Below are the code and all the weights of a small trained network. Each question names an input and a class and asks about switching units off, where a switched-off unit gives its printed mean instead of its output.

import numpy as np


def w(rows, s, z=0):
    codes = np.array(rows[::2]) - 128.0
    scale = np.full(codes.shape[1], s)
    scale[-1] = z or s
    return codes * scale


def f(y):
    return np.maximum(y, 0)


def log_softmax(a):
    a = a - a.max(-1, keepdims=True)
    return a - np.log(np.exp(a).sum(-1, keepdims=True))


def net(x, mask):
    res = np.array(x, float).reshape(1, 6) / 4 @ E
    y = f(res @ A[0][:, :-1].T + A[0][:, -1])
    res = res + np.where(mask, y, B[0][:, -1]) @ B[0][:, :-1]
    return log_softmax(res[-1] @ U[:, :-1].T + U[:, -1])


A, B = {}, {}
E = w([
[1,143,78,99,161,104,121],'x0',
[136,38,193,143,168,166,103],'x1',
[144,210,169,20,145,120,145],'x2',
[130,111,3,73,111,199,74],'x3',
[72,125,132,156,35,184,215],'x4',
[163,20,175,76,163,67,150],'x5',
],0.0092)
A[0] = w([
[128,164,42,162,155,195,2,153],'n1',
[93,154,96,164,79,147,200,58],'n2',
[210,132,159,134,63,115,210,42],'n3',
[14,96,146,132,175,86,105,189],'n4',
[179,101,107,212,86,162,14,254],'n5',
[180,182,163,118,171,73,93,118],'n6',
[149,99,56,225,115,132,130,109],'n7',
[73,176,119,131,59,133,187,111],'n8',
[66,132,123,161,160,88,168,102],'n9',
[163,22,87,57,197,126,69,181],'n10',
[197,77,134,112,151,50,144,187],'n11',
[147,140,111,194,162,127,137,59],'n12',
[196,135,173,38,133,205,140,189],'n13',
[132,150,86,77,136,171,17,231],'n14',
[185,143,222,159,167,116,153,178],'n15',
[152,189,50,42,159,69,51,237],'n16',
],0.009,0.0036)
B[0] = w([
[90,105,61,158,59,170,59,225],'n1',
[140,199,194,106,185,109,116,188],'n2',
[96,34,140,75,81,108,87,186],'n3',
[134,27,137,135,60,228,105,196],'n4',
[139,66,68,224,112,115,103,206],'n5',
[109,238,179,96,124,49,50,194],'n6',
[149,126,101,186,120,52,86,182],'n7',
[109,179,213,43,179,203,172,200],'n8',
[130,80,133,121,56,176,158,166],'n9',
[193,130,200,118,171,127,89,223],'n10',
[137,190,158,128,171,118,19,205],'n11',
[146,123,69,183,160,88,136,144],'n12',
[168,122,85,177,136,228,88,210],'n13',
[79,109,158,87,125,131,53,222],'n14',
[129,171,77,173,148,92,59,217],'n15',
[1,191,161,77,35,150,97,249],'n16',
],0.0077,0.012)
U = w([
[140,84,201,79,171,117,112,125],'0',
[216,148,137,160,201,119,95,148],'1',
[83,216,139,100,118,110,111,156],'2',
[107,129,77,113,195,88,162,1],'3',
[131,163,178,89,139,190,244,53],'4',
[106,70,110,141,99,187,97,214],'5',
[138,89,86,198,107,63,169,120],'6',
],0.011,0.0038)

Each question gives the input, the list of numbers given to net, and the class t.
The units are the neurons (one row each of A and B). Each row of codes is followed by its name. A weight is (code - 128) times the scale printed after its matrix; where a second scale follows, it is the last column's (A, B and U).
mask holds one flag per neuron, in row order. A switched-off neuron (its flag False) gives its mean, the last column of its row in B, instead of its output. The means were averaged over made-up inputs and are rounded, as every weight is.
A unit's drop is (log p(t) with every unit on - log p(t) with that unit switched off) / (log p(t) with every unit on - log p(t) with every unit switched off).
The circuit of an input: a set's keep is (log p(t) with only the set's units on - log p(t) with every unit switched off) / (log p(t) with every unit on - log p(t) with every unit switched off). Starting from the 12 units with the biggest drops (on a tie, the unit counted first), units are removed one at a time, each time the one whose removal leaves the highest keep (on an exact tie, the one counted first), for as long as the keep stays at least 0.8.
units of the circuit, in order: the units of the circuit, biggest drop first
top k neurons: the k neurons with the biggest drops, biggest first
drop when u is switched off: that unit's drop, to one decimal
input [-7,8,1,-8,0,-7], class 1: units of the circuit, in order => n16
input [-2,5,1,1,4,7], class 1: units of the circuit, in order => n16, n14, n11
input [8,-7,-4,-2,-4,3], class 5: top 2 neurons => n4, n9
input [0,7,1,-2,-6,-8], class 5: top 4 neurons => n1, n5, n2, n11
input [-6,-3,8,-2,2,7], class 1: units of the circuit, in order => n13, n16
input [3,8,7,-6,7,4], class 5: top 2 neurons => n4, n10
input [-7,2,3,-7,2,7], class 1: top 2 neurons => n15, n16
input [0,-5,-7,-6,-4,4], class 1: top 2 neurons => n11, n16
input [-2,-4,2,7,-4,5], class 2: top 2 neurons => n16, n4
input [-2,-8,-5,-4,-1,0], class 6: top 2 neurons => n16, n10
input [-4,5,7,5,8,-8], class 4: top 2 neurons => n8, n2
input [0,-7,-6,-2,4,7], class 0: top 2 neurons => n1, n5
input [6,-3,0,5,-4,-6], class 5: top 2 neurons => n1, n6
input [8,-3,-1,1,-4,3], class 5: units of the circuit, in order => n4
input [3,-1,1,4,4,5], class 4: drop when n5 is switched off => 0.2
input [-8,-8,7,-5,-8,7], class 2: drop when n8 is switched off => 0.0
input [4,5,8,-5,6,4], class 5: drop when n13 is switched off => 0.3
